Here is a tiny trained network, its code and every weight. The questions are about switching its units off for an input and a target symbol, where a switched-off unit gives its printed mean instead of its output.

import numpy as np


def w(rows, s, z=0):
    codes = np.array(rows[::2]) - 128.0
    scale = np.full(codes.shape[1], s)
    scale[-1] = z or s
    return codes * scale


def f(y):
    return np.maximum(y, 0)


def softmax(a):
    e = np.exp(a - a.max(-1, keepdims=True))
    return e / e.sum(-1, keepdims=True)


def log_softmax(a):
    a = a - a.max(-1, keepdims=True)
    return a - np.log(np.exp(a).sum(-1, keepdims=True))


def net(x, mask):
    ids = ['ΓΘΛΠΦΩαβζημσ'.index(c) for c in x.split()]
    T = len(ids)
    res = E[ids] + P[:T]
    u = 0
    for l in range(2):
        r = res
        for j in range(2):
            rows = slice(4 * j, 4 * j + 4)
            q, k, v = (r @ M[l][rows].T for M in (Q, K, V))
            z = softmax(np.where(np.tri(T) > 0, q @ k.T / 4**0.5, -1e9)) @ v
            o = O[l][rows]
            res = res + np.where(mask[u + j], z, o[:, -1]) @ o[:, :-1]
        u += 2
        y = f(res @ A[l][:, :-1].T + A[l][:, -1])
        res = res + np.where(mask[u : u + 8], y, B[l][:, -1]) @ B[l][:, :-1]
        u += 8
    return log_softmax(res[-1] @ U[:, :-1].T + U[:, -1])


Q, K, V, O, A, B = {}, {}, {}, {}, {}, {}
E = w([
[100,198,164,171,65],'Γ',
[114,163,56,139,94],'Θ',
[116,91,110,99,59],'Λ',
[98,226,182,123,223],'Π',
[176,207,45,94,146],'Φ',
[215,199,113,129,83],'Ω',
[37,109,120,3,127],'α',
[116,178,98,8,57],'β',
[103,176,174,175,63],'ζ',
[109,106,205,182,62],'η',
[201,63,128,182,122],'μ',
[223,79,135,62,134],'σ',
],0.017)
P = w([
[249,189,246,201,245],'0',
[173,132,211,165,249],'1',
[156,94,189,145,232],'2',
[136,97,151,113,232],'3',
[126,86,122,97,228],'4',
[116,54,112,77,220],'5',
[106,56,80,66,224],'6',
[97,42,73,44,224],'7',
[70,3,45,44,231],'8',
[99,10,61,23,205],'9',
[96,8,66,23,197],'10',
],0.0031)
Q[0] = w([
[93,81,218,198,100],'L0H0',
[148,196,33,226,98],'L0H0',
[116,154,76,145,110],'L0H0',
[206,53,158,113,126],'L0H0',
[137,71,91,156,109],'L0H1',
[147,133,121,128,200],'L0H1',
[129,123,54,49,122],'L0H1',
[131,197,148,12,139],'L0H1',
],0.011)
K[0] = w([
[152,76,246,197,99],'L0H0',
[128,234,145,172,73],'L0H0',
[96,182,130,117,119],'L0H0',
[172,124,151,103,141],'L0H0',
[132,55,79,116,109],'L0H1',
[150,117,136,159,173],'L0H1',
[95,139,100,72,196],'L0H1',
[98,180,163,105,176],'L0H1',
],0.014)
V[0] = w([
[132,69,211,103,209],'L0H0',
[100,164,186,166,189],'L0H0',
[190,165,166,133,97],'L0H0',
[172,21,255,132,197],'L0H0',
[103,111,121,212,174],'L0H1',
[198,107,237,167,74],'L0H1',
[87,15,237,96,138],'L0H1',
[119,9,90,127,7],'L0H1',
],0.0056)
O[0] = w([
[161,171,2,185,199,114],'L0H0',
[102,189,128,71,86,64],'L0H0',
[159,126,56,127,65,164],'L0H0',
[54,186,20,186,141,75],'L0H0',
[194,66,149,89,101,28],'L0H1',
[75,152,93,76,127,84],'L0H1',
[69,87,112,175,105,127],'L0H1',
[176,215,101,111,110,4],'L0H1',
],0.0063,0.0031)
A[0] = w([
[17,63,1,189,79,47],'L0N0',
[152,69,241,188,117,166],'L0N1',
[161,167,135,167,54,149],'L0N2',
[115,112,73,201,126,34],'L0N3',
[211,139,89,150,18,3],'L0N4',
[65,140,106,47,155,2],'L0N5',
[151,67,77,59,125,126],'L0N6',
[233,209,121,246,126,133],'L0N7',
],0.0065,0.0021)
B[0] = w([
[161,167,214,106,130,212],'L0N0',
[161,137,52,218,163,194],'L0N1',
[112,53,120,183,137,203],'L0N2',
[166,100,156,62,92,156],'L0N3',
[88,22,206,94,171,172],'L0N4',
[136,84,191,72,135,188],'L0N5',
[156,166,69,186,168,252],'L0N6',
[254,81,108,154,184,202],'L0N7',
],0.007,0.0034)
Q[1] = w([
[207,147,148,172,87],'L1H0',
[92,109,40,217,136],'L1H0',
[224,52,115,28,144],'L1H0',
[126,59,125,68,121],'L1H0',
[151,138,147,42,113],'L1H1',
[228,136,103,160,204],'L1H1',
[213,42,133,97,254],'L1H1',
[45,59,224,150,81],'L1H1',
],0.0087)
K[1] = w([
[128,156,218,179,121],'L1H0',
[202,154,48,193,70],'L1H0',
[92,89,167,123,221],'L1H0',
[172,110,153,115,204],'L1H0',
[97,116,197,45,104],'L1H1',
[127,41,158,103,229],'L1H1',
[71,86,184,145,228],'L1H1',
[157,154,131,235,1],'L1H1',
],0.0093)
V[1] = w([
[76,201,215,178,203],'L1H0',
[136,190,193,166,192],'L1H0',
[168,209,112,168,107],'L1H0',
[101,134,85,77,217],'L1H0',
[221,175,113,135,110],'L1H1',
[142,164,155,175,181],'L1H1',
[3,99,193,108,190],'L1H1',
[154,227,125,166,162],'L1H1',
],0.0072)
O[1] = w([
[170,115,61,148,216,209],'L1H0',
[143,68,61,178,158,235],'L1H0',
[181,79,138,112,81,26],'L1H0',
[78,99,30,75,152,247],'L1H0',
[83,73,139,109,251,123],'L1H1',
[90,84,85,97,106,200],'L1H1',
[205,138,111,85,3,249],'L1H1',
[127,121,116,96,198,139],'L1H1',
],0.0066,0.0018)
A[1] = w([
[116,60,118,165,46,184],'L1N0',
[150,55,63,125,134,99],'L1N1',
[42,114,82,114,196,254],'L1N2',
[117,122,123,254,174,87],'L1N3',
[103,129,14,80,101,45],'L1N4',
[146,196,228,103,75,116],'L1N5',
[236,42,137,45,84,34],'L1N6',
[49,198,111,76,128,171],'L1N7',
],0.0082,0.0042)
B[1] = w([
[116,189,180,6,229,207],'L1N0',
[1,156,54,128,154,226],'L1N1',
[226,174,95,157,38,254],'L1N2',
[95,203,143,188,33,175],'L1N3',
[138,70,193,169,147,202],'L1N4',
[44,198,135,127,196,194],'L1N5',
[71,87,154,141,68,251],'L1N6',
[141,112,184,132,27,184],'L1N7',
],0.0078,0.0065)
U = w([
[79,137,124,245,85,197],'Γ',
[72,174,114,101,156,145],'Θ',
[114,136,108,143,141,94],'Λ',
[133,190,43,139,139,20],'Π',
[142,122,110,136,142,174],'Φ',
[160,57,156,172,143,234],'Ω',
[181,119,98,142,42,149],'α',
[87,80,88,143,141,183],'β',
[133,127,105,143,136,4],'ζ',
[178,133,102,94,186,215],'η',
[133,127,103,140,135,4],'μ',
[138,134,101,138,134,50],'σ',
],0.012,0.0019)

Each question gives the input, a string of symbols that net reads in full, and the target symbol t.
The units are the heads (4 rows each of Q, K, V and O) and the neurons (one row each of A and B). Each row of codes is followed by its name. A weight is (code - 128) times the scale printed after its matrix; where a second scale follows, it is the last column's (O, A, B and U).
mask holds one flag per unit, layer by layer, with each layer's heads first. A switched-off unit (its flag False) gives its mean, the last column of its rows in O or B, instead of its output. The means were averaged over made-up inputs and are rounded, as every weight is.
A unit's drop is (log p(t) with every unit on - log p(t) with that unit switched off) / (log p(t) with every unit on - log p(t) with every unit switched off).
k most important neurons: the k neurons with the biggest drops, biggest first
top k neurons in layer l: the k neurons of layer l with the biggest drops, biggest first
which heads matter: for each layer, one digit per head in row order, 1 if its drop is at least 0.15 and else 0, layers parted by /
input σ Π Π β Ω Ω Γ β μ α, target α: which heads matter => 00 / 10
input Π σ Γ α β, target α: which heads matter => 00 / 10
input β β Π σ Ω, target β: which heads matter => 00 / 11
input Θ Π η α μ Θ Γ σ, target α: most important neuron => L0N5
input σ η ζ α σ Ω β Π η, target Θ: top 2 neurons in layer 1 => L1N0, L1N2
input Γ Θ ζ Ω Λ α β μ, target α: which heads matter => 00 / 01
input ζ β Λ Λ η ζ, target Θ: top 2 neurons in layer 0 => L0N6, L0N1
input β Γ Λ Φ Π β Φ σ Γ, target Θ: 3 most important neurons => L0N6, L1N2, L1N5
input α Ω Φ ζ Π Φ σ Φ σ, target β: which heads matter => 01 / 01
input α Φ α σ α σ Π Φ σ Ω, target β: which heads matter => 01 / 11
input Π σ η β β α σ, target α: which heads matter => 11 / 01
input σ Ω Λ η Π Λ η ζ β β Φ, target β: which heads matter => 11 / 11
input ζ β α Θ σ Θ σ Γ Ω Γ, target Θ: 3 most important neurons => L0N6, L1N5, L1N2
input σ σ η η α Φ β Π Π β, target β: which heads matter => 11 / 10
input Φ Ω α, target α: which heads matter => 00 / 00
input Λ Π Π μ β μ Λ η Θ μ, target β: 2 most important neurons => L1N1, L1N6
input σ α β β Θ β η μ, target α: which heads matter => 10 / 01
input Λ Λ μ Ω Φ, target η: most important neuron => L1N6
input β η α σ α Λ η, target Θ: 2 most important neurons => L1N0, L0N6
input σ Ω Π μ, target β: top 3 neurons in layer 1 => L1N1, L1N6, L1N2
input β Φ μ Θ Λ β Θ μ, target Γ: 2 most important neurons => L1N3, L0N7
input Θ Π Φ, target β: 3 most important neurons => L1N1, L1N6, L1N4
input Γ ζ Λ Φ Ω, target Ω: most important neuron => L0N4
input Φ η η β η Π β β, target β: 2 most important neurons => L1N1, L1N6
